Below is a small trained network, with its code and all its weights. Each question gives an input and a class and asks what happens when units are switched off, that is, made to give their printed mean instead of their output.

import numpy as np


def w(rows, s, z=0):
    codes = np.array(rows[::2]) - 128.0
    scale = np.full(codes.shape[1], s)
    scale[-1] = z or s
    return codes * scale


def f(y):
    return y / 2 * (1 + np.tanh(0.7978845608 * (y + 0.044715 * y**3)))


def log_softmax(a):
    a = a - a.max(-1, keepdims=True)
    return a - np.log(np.exp(a).sum(-1, keepdims=True))


def net(x, mask):
    res = np.array(x, float).reshape(1, 4) / 4 @ E
    y = f(res @ A[0][:, :-1].T + A[0][:, -1])
    res = res + np.where(mask, y, B[0][:, -1]) @ B[0][:, :-1]
    return log_softmax(res[-1] @ U[:, :-1].T + U[:, -1])


A, B = {}, {}
E = w([
[180,170,153,253,176,161,69],'x0',
[159,135,126,117,86,197,113],'x1',
[185,138,39,89,204,186,177],'x2',
[30,170,87,106,145,156,86],'x3',
],0.011)
A[0] = w([
[176,153,133,136,158,107,63,47],'neuron 0',
[156,123,99,98,164,123,113,17],'neuron 1',
[119,135,118,70,86,105,144,29],'neuron 2',
[108,118,112,54,86,110,155,76],'neuron 3',
[111,146,123,101,128,139,164,87],'neuron 4',
[85,94,221,97,66,97,64,110],'neuron 5',
[175,138,53,50,196,141,159,84],'neuron 6',
[253,57,165,83,118,77,158,18],'neuron 7',
[69,115,100,82,162,159,70,51],'neuron 8',
[89,201,90,120,147,133,100,35],'neuron 9',
[120,75,126,16,99,115,158,27],'neuron 10',
[153,116,77,114,212,172,152,112],'neuron 11',
[163,160,124,160,158,144,78,133],'neuron 12',
[54,149,73,64,143,148,48,3],'neuron 13',
],0.012,0.0017)
B[0] = w([
[156,53,106,88,179,146,107,167],'neuron 0',
[114,127,158,128,81,125,125,156],'neuron 1',
[130,132,139,188,152,139,70,182],'neuron 2',
[220,134,146,196,155,139,84,210],'neuron 3',
[103,152,153,144,148,119,131,154],'neuron 4',
[126,158,101,48,44,68,106,223],'neuron 5',
[122,171,129,107,16,65,85,254],'neuron 6',
[19,140,96,148,142,214,253,238],'neuron 7',
[118,124,130,177,130,137,204,191],'neuron 8',
[140,76,117,120,153,171,185,179],'neuron 9',
[186,89,141,133,239,122,62,240],'neuron 10',
[116,109,155,77,89,68,78,231],'neuron 11',
[157,145,149,159,187,100,88,195],'neuron 12',
[81,125,110,117,129,187,228,219],'neuron 13',
],0.013,0.012)
U = w([
[126,177,137,61,29,40,83,190],'0',
[176,119,154,155,243,113,42,182],'1',
[101,138,115,120,131,158,245,1],'2',
],0.011,0.0014)

Each question gives the input, the list of numbers given to net, and the class t.
The units are the neurons (one row each of A and B). Each row of codes is followed by its name. A weight is (code - 128) times the scale printed after its matrix; where a second scale follows, it is the last column's (A, B and U).
mask holds one flag per neuron, in row order. A switched-off neuron (its flag False) gives its mean, the last column of its row in B, instead of its output. The means were averaged over made-up inputs and are rounded, as every weight is.
A unit's drop is (log p(t) with every unit on - log p(t) with that unit switched off) / (log p(t) with every unit on - log p(t) with every unit switched off).
The circuit of an input: a set's keep is (log p(t) with only the set's units on - log p(t) with every unit switched off) / (log p(t) with every unit on - log p(t) with every unit switched off). Starting from the 12 units with the biggest drops (on a tie, the unit counted first), units are removed one at a time, each time the one whose removal leaves the highest keep (on an exact tie, the one counted first), for as long as the keep stays at least 0.8.
circuit, biggest first: the units of the circuit, biggest drop first
top k neurons: the k neurons with the biggest drops, biggest first
drop of u: that unit's drop, to one decimal
input [2,8,3,-3], class 0: circuit, biggest first : [neuron 13; neuron 10]
input [-7,-7,-2,6], class 1: circuit, biggest first : [neuron 10]
input [2,5,-2,-3], class 2: top 4 neurons : [neuron 6; neuron 10; neuron 11; neuron 3]
input [3,-6,8,-7], class 0: top 2 neurons : [neuron 6; neuron 11]
input [5,-2,-6,7], class 2: top 4 neurons : [neuron 6; neuron 11; neuron 9; neuron 13]
input [-7,-3,-4,-6], class 1: top 2 neurons : [neuron 10; neuron 3]
input [-3,5,-2,-3], class 1: circuit, biggest first : [neuron 6; neuron 13]
input [-6,7,6,-2], class 0: top 3 neurons : [neuron 6; neuron 11; neuron 12]
input [-8,1,8,8], class 0: top 3 neurons : [neuron 6; neuron 11; neuron 7]
input [-8,-2,8,1], class 0: top 4 neurons : [neuron 6; neuron 11; neuron 1; neuron 12]
input [6,-1,-7,8], class 2: top 3 neurons : [neuron 6; neuron 9; neuron 13]
input [5,7,3,-7], class 2: top 2 neurons : [neuron 7; neuron 10]
input [6,4,-1,7], class 2: top 2 neurons : [neuron 10; neuron 13]
input [-7,1,5,4], class 1: top 3 neurons : [neuron 10; neuron 3; neuron 5]
input [2,-7,0,-6], class 2: drop of neuron 2 : 0.0
input [-6,-2,8,1], class 0: drop of neuron 6 : 4.1
input [3,2,-2,-7], class 2: drop of neuron 7 : 0.1
